Here is a tiny trained network, its code and every weight. The questions are about switching its units off for an input and a class, where a switched-off unit gives its printed mean instead of its output.

import numpy as np


def w(rows, s, z=0):
    codes = np.array(rows[::2]) - 128.0
    scale = np.full(codes.shape[1], s)
    scale[-1] = z or s
    return codes * scale


def norm(h):
    return h / np.sqrt((h * h).mean(-1, keepdims=True) + 1e-5)


def f(y):
    return y / 2 * (1 + np.tanh(0.7978845608 * (y + 0.044715 * y**3)))


def log_softmax(a):
    a = a - a.max(-1, keepdims=True)
    return a - np.log(np.exp(a).sum(-1, keepdims=True))


def net(x, mask):
    res = np.array(x, float).reshape(1, 5) / 4 @ E
    u = 0
    for l in range(3):
        y = f(norm(res) @ A[l][:, :-1].T + A[l][:, -1])
        res = res + np.where(mask[u : u + 3], y, B[l][:, -1]) @ B[l][:, :-1]
        u += 3
    return log_softmax(norm(res)[-1] @ U[:, :-1].T + U[:, -1])


A, B = {}, {}
E = w([
[113,148,153,150,200,98,68,77,115,117,2],'x0',
[181,181,224,215,103,148,129,179,141,245,165],'x1',
[49,176,114,151,96,63,184,226,29,154,153],'x2',
[135,64,141,153,240,74,72,120,98,118,109],'x3',
[136,119,154,193,122,158,73,203,95,79,168],'x4',
],0.0083)
A[0] = w([
[93,126,141,108,136,201,68,250,126,68,225,121],'L0N1',
[149,137,142,136,55,22,152,217,110,131,210,44],'L0N2',
[130,198,209,254,139,80,127,172,45,205,130,4],'L0N3',
],0.0061,0.0036)
B[0] = w([
[136,76,132,219,95,146,71,200,155,114,228,214],'L0N1',
[76,138,143,141,243,149,62,88,165,44,132,224],'L0N2',
[131,173,221,32,159,210,98,212,255,225,82,253],'L0N3',
],0.011,0.0051)
A[1] = w([
[66,131,193,144,105,122,206,247,97,189,153,51],'L1N1',
[150,84,102,73,176,21,116,112,110,46,86,3],'L1N2',
[92,156,254,219,117,164,122,192,112,166,76,77],'L1N3',
],0.0062,0.0027)
B[1] = w([
[100,103,223,95,170,70,112,116,158,7,134,203],'L1N1',
[147,79,204,74,171,77,122,51,127,208,177,198],'L1N2',
[79,196,187,107,142,88,161,115,198,72,36,253],'L1N3',
],0.013,0.0049)
A[2] = w([
[188,147,213,190,150,113,133,1,145,49,114,249],'L2N1',
[106,79,126,110,203,102,83,51,117,68,95,139],'L2N2',
[80,201,136,144,81,149,121,157,160,177,142,113],'L2N3',
],0.0082,0.0022)
B[2] = w([
[68,137,4,152,134,114,120,128,72,127,135,255],'L2N1',
[137,111,39,152,166,48,116,179,79,163,149,239],'L2N2',
[150,84,206,75,58,143,170,52,87,158,146,179],'L2N3',
],0.012,0.0073)
U = w([
[146,146,151,138,153,161,190,151,93,137,114,56],'0',
[125,53,119,193,100,169,76,185,126,64,209,166],'1',
[118,84,46,103,188,61,95,105,66,161,118,153],'2',
[119,147,251,88,157,151,91,134,206,146,101,167],'3',
[65,149,111,43,75,114,216,102,134,152,125,151],'4',
[191,109,160,120,125,175,125,154,42,132,80,3],'5',
[108,168,76,165,140,169,75,85,140,164,44,116],'6',
[211,142,152,121,58,203,155,106,133,150,162,53],'7',
],0.016,0.007)

Each question gives the input, the list of numbers given to net, and the class t.
The units are the neurons (one row each of A and B). Each row of codes is followed by its name. A weight is (code - 128) times the scale printed after its matrix; where a second scale follows, it is the last column's (A, B and U).
mask holds one flag per neuron, layer by layer. A switched-off neuron (its flag False) gives its mean, the last column of its row in B, instead of its output. The means were averaged over made-up inputs and are rounded, as every weight is.
A unit's drop is (log p(t) with every unit on - log p(t) with that unit switched off) / (log p(t) with every unit on - log p(t) with every unit switched off).
The circuit of an input: a set's keep is (log p(t) with only the set's units on - log p(t) with every unit switched off) / (log p(t) with every unit on - log p(t) with every unit switched off). Starting from all 9 units, units are removed one at a time, each time the one whose removal leaves the highest keep (on an exact tie, the one counted first), for as long as the keep stays at least 0.8.
units of the circuit, in order: the units of the circuit, biggest drop first
k most important neurons: the k neurons with the biggest drops, biggest first
top k neurons in layer l: the k neurons of layer l with the biggest drops, biggest first
drop when u is switched off: that unit's drop, to one decimal
input [1,0,-5,-3,-4], class 6: units of the circuit, in order	(L1N1)
input [7,-1,-3,-7,3], class 2: top 2 neurons in layer 0	(L0N3 L0N1)
input [-3,0,7,0,-8], class 2: 2 most important neurons	(L0N3 L0N2)
input [5,2,-5,-4,-3], class 2: 2 most important neurons	(L0N3 L2N1)
input [-6,-4,-2,-3,-1], class 1: 2 most important neurons	(L1N3 L0N3)
input [3,5,-3,2,-7], class 6: units of the circuit, in order	(L1N1 L1N2)
input [-5,-4,4,1,-8], class 2: top 2 neurons in layer 1	(L1N2 L1N3)
input [-1,2,-1,1,-5], class 4: 4 most important neurons	(L0N2 L1N1 L0N1 L2N2)
input [-8,3,3,2,-1], class 3: 2 most important neurons	(L2N2 L2N1)
input [3,-5,1,-8,6], class 1: 2 most important neurons	(L0N3 L0N1)
input [-7,1,-5,3,-1], class 1: 2 most important neurons	(L0N3 L2N3)
input [0,1,-8,-4,5], class 1: 2 most important neurons	(L0N3 L1N3)
input [3,-1,-1,-3,5], class 1: 2 most important neurons	(L0N3 L0N1)
input [7,3,-5,-3,7], class 6: units of the circuit, in order	(L2N1)
input [0,3,2,3,-7], class 3: 2 most important neurons	(L0N3 L2N2)
input [0,3,-8,4,7], class 1: drop when L2N1 is switched off	-0.1
input [-4,7,7,-5,8], class 3: drop when L0N3 is switched off	0.1
input [5,-1,7,2,4], class 3: drop when L0N3 is switched off	0.4
